Below is a small trained network, with its code and all its weights. Each question gives an input and a target symbol and asks what happens when units are switched off, that is, made to give their printed mean instead of their output.

import numpy as np


def w(rows, s, z=0):
    codes = np.array(rows[::2]) - 128.0
    scale = np.full(codes.shape[1], s)
    scale[-1] = z or s
    return codes * scale


def f(y):
    return np.maximum(y, 0)


def softmax(a):
    e = np.exp(a - a.max(-1, keepdims=True))
    return e / e.sum(-1, keepdims=True)


def log_softmax(a):
    a = a - a.max(-1, keepdims=True)
    return a - np.log(np.exp(a).sum(-1, keepdims=True))


def net(x, mask):
    ids = ['ΛΣΦΩξτ'.index(c) for c in x.split()]
    T = len(ids)
    res = E[ids] + P[:T]
    r = res
    for j in range(2):
        rows = slice(2 * j, 2 * j + 2)
        q, k, v = (r @ M[0][rows].T for M in (Q, K, V))
        z = softmax(np.where(np.tri(T) > 0, q @ k.T / 2**0.5, -1e9)) @ v
        o = O[0][rows]
        res = res + np.where(mask[j], z, o[:, -1]) @ o[:, :-1]
    y = f(res @ A[0][:, :-1].T + A[0][:, -1])
    res = res + np.where(mask[2:6], y, B[0][:, -1]) @ B[0][:, :-1]
    return log_softmax(res[-1] @ U[:, :-1].T + U[:, -1])


Q, K, V, O, A, B = {}, {}, {}, {}, {}, {}
E = w([
[181,7,136,74,73,68,204,14],'Λ',
[115,93,117,211,97,156,32,1],'Σ',
[45,81,128,207,174,77,146,59],'Φ',
[206,139,89,137,215,80,82,189],'Ω',
[56,70,47,40,116,147,115,131],'ξ',
[139,115,33,229,202,43,163,140],'τ',
],0.013)
P = w([
[153,181,187,169,67,182,145,177],'0',
[97,206,52,203,179,82,156,66],'1',
[106,111,107,177,255,139,133,169],'2',
[106,170,29,217,147,39,104,79],'3',
[146,81,70,211,175,106,137,182],'4',
[99,25,149,192,175,93,134,153],'5',
],0.0093)
Q[0] = w([
[127,71,113,125,159,162,116,167],'H0',
[127,165,198,55,54,240,138,226],'H0',
[193,218,232,209,82,32,173,139],'H1',
[121,20,8,201,216,47,68,43],'H1',
],0.018)
K[0] = w([
[145,154,170,158,116,103,162,149],'H0',
[178,107,154,179,178,59,114,64],'H0',
[179,114,255,171,158,109,94,100],'H1',
[109,199,174,125,17,194,155,163],'H1',
],0.026)
V[0] = w([
[1,48,164,148,125,71,180,98],'H0',
[120,166,159,211,167,104,155,175],'H0',
[102,46,82,149,203,105,199,172],'H1',
[89,51,178,111,164,164,163,193],'H1',
],0.021)
O[0] = w([
[38,55,223,182,191,196,233,99,255],'H0',
[2,83,183,121,77,54,129,149,232],'H0',
[161,172,143,169,47,104,124,231,206],'H1',
[98,132,59,122,47,207,127,241,19],'H1',
],0.0095,0.0044)
A[0] = w([
[193,150,176,254,98,174,212,177,6],'N0',
[191,21,167,248,66,101,178,230,228],'N1',
[84,130,11,19,115,119,29,148,142],'N2',
[216,226,200,135,201,199,210,45,195],'N3',
],0.0082,0.0018)
B[0] = w([
[16,93,162,2,95,84,139,65,212],'N0',
[231,199,101,178,171,142,112,98,252],'N1',
[75,33,170,115,155,174,192,136,185],'N2',
[87,192,116,86,60,133,81,181,244],'N3',
],0.0098,0.025)
U = w([
[81,252,85,122,100,205,162,219,218],'Λ',
[175,148,83,108,240,134,52,66,130],'Σ',
[160,150,168,176,254,181,189,109,125],'Φ',
[151,62,137,122,168,73,88,167,7],'Ω',
[194,113,31,189,222,212,136,116,142],'ξ',
[184,168,183,183,128,48,88,172,79],'τ',
],0.0034,0.0021)

Each question gives the input, a string of symbols that net reads in full, and the target symbol t.
The units are the heads (2 rows each of Q, K, V and O) and the neurons (one row each of A and B). Each row of codes is followed by its name. A weight is (code - 128) times the scale printed after its matrix; where a second scale follows, it is the last column's (O, A, B and U).
mask holds one flag per unit, heads first, then neurons. A switched-off unit (its flag False) gives its mean, the last column of its rows in O or B, instead of its output. The means were averaged over made-up inputs and are rounded, as every weight is.
A unit's drop is (log p(t) with every unit on - log p(t) with that unit switched off) / (log p(t) with every unit on - log p(t) with every unit switched off).
The circuit of an input: a set's keep is (log p(t) with only the set's units on - log p(t) with every unit switched off) / (log p(t) with every unit on - log p(t) with every unit switched off). Starting from all 6 units, units are removed one at a time, each time the one whose removal leaves the highest keep (on an exact tie, the one counted first), for as long as the keep stays at least 0.8.
units of the circuit, in order: the units of the circuit, biggest drop first
most important unit: the unit with the biggest drop
top k neurons: the k neurons with the biggest drops, biggest first
heads that matter: for each layer, one digit per head in row order, 1 if its drop is at least 0.15 and else 0, layers parted by /
drop when u is switched off: that unit's drop, to one decimal
input ξ Σ τ ξ τ τ, target ξ: most important unit	H1
input Λ Σ Ω, target Λ: units of the circuit, in order	(H0; N3)
input Σ Φ Λ τ, target Σ: heads that matter	01
input τ Σ Φ Λ Φ, target τ: heads that matter	11
input τ τ Σ Λ Σ Λ, target τ: units of the circuit, in order	(H0; H1; N1)
input Φ τ τ ξ ξ, target Φ: top 2 neurons	(N3; N1)
input Φ Λ Σ Ω ξ ξ, target Φ: top 2 neurons	(N1; N3)
input ξ Σ Λ, target Λ: top 2 neurons	(N1; N2)
input τ τ τ Λ, target τ: drop when H1 is switched off	0.4
input Φ Φ Φ, target Φ: drop when N3 is switched off	0.3
input Ω Λ Σ Λ, target Ω: drop when H0 is switched off	1.0
input Φ τ Ω ξ Σ, target Λ: top 2 neurons	(N3; N0)
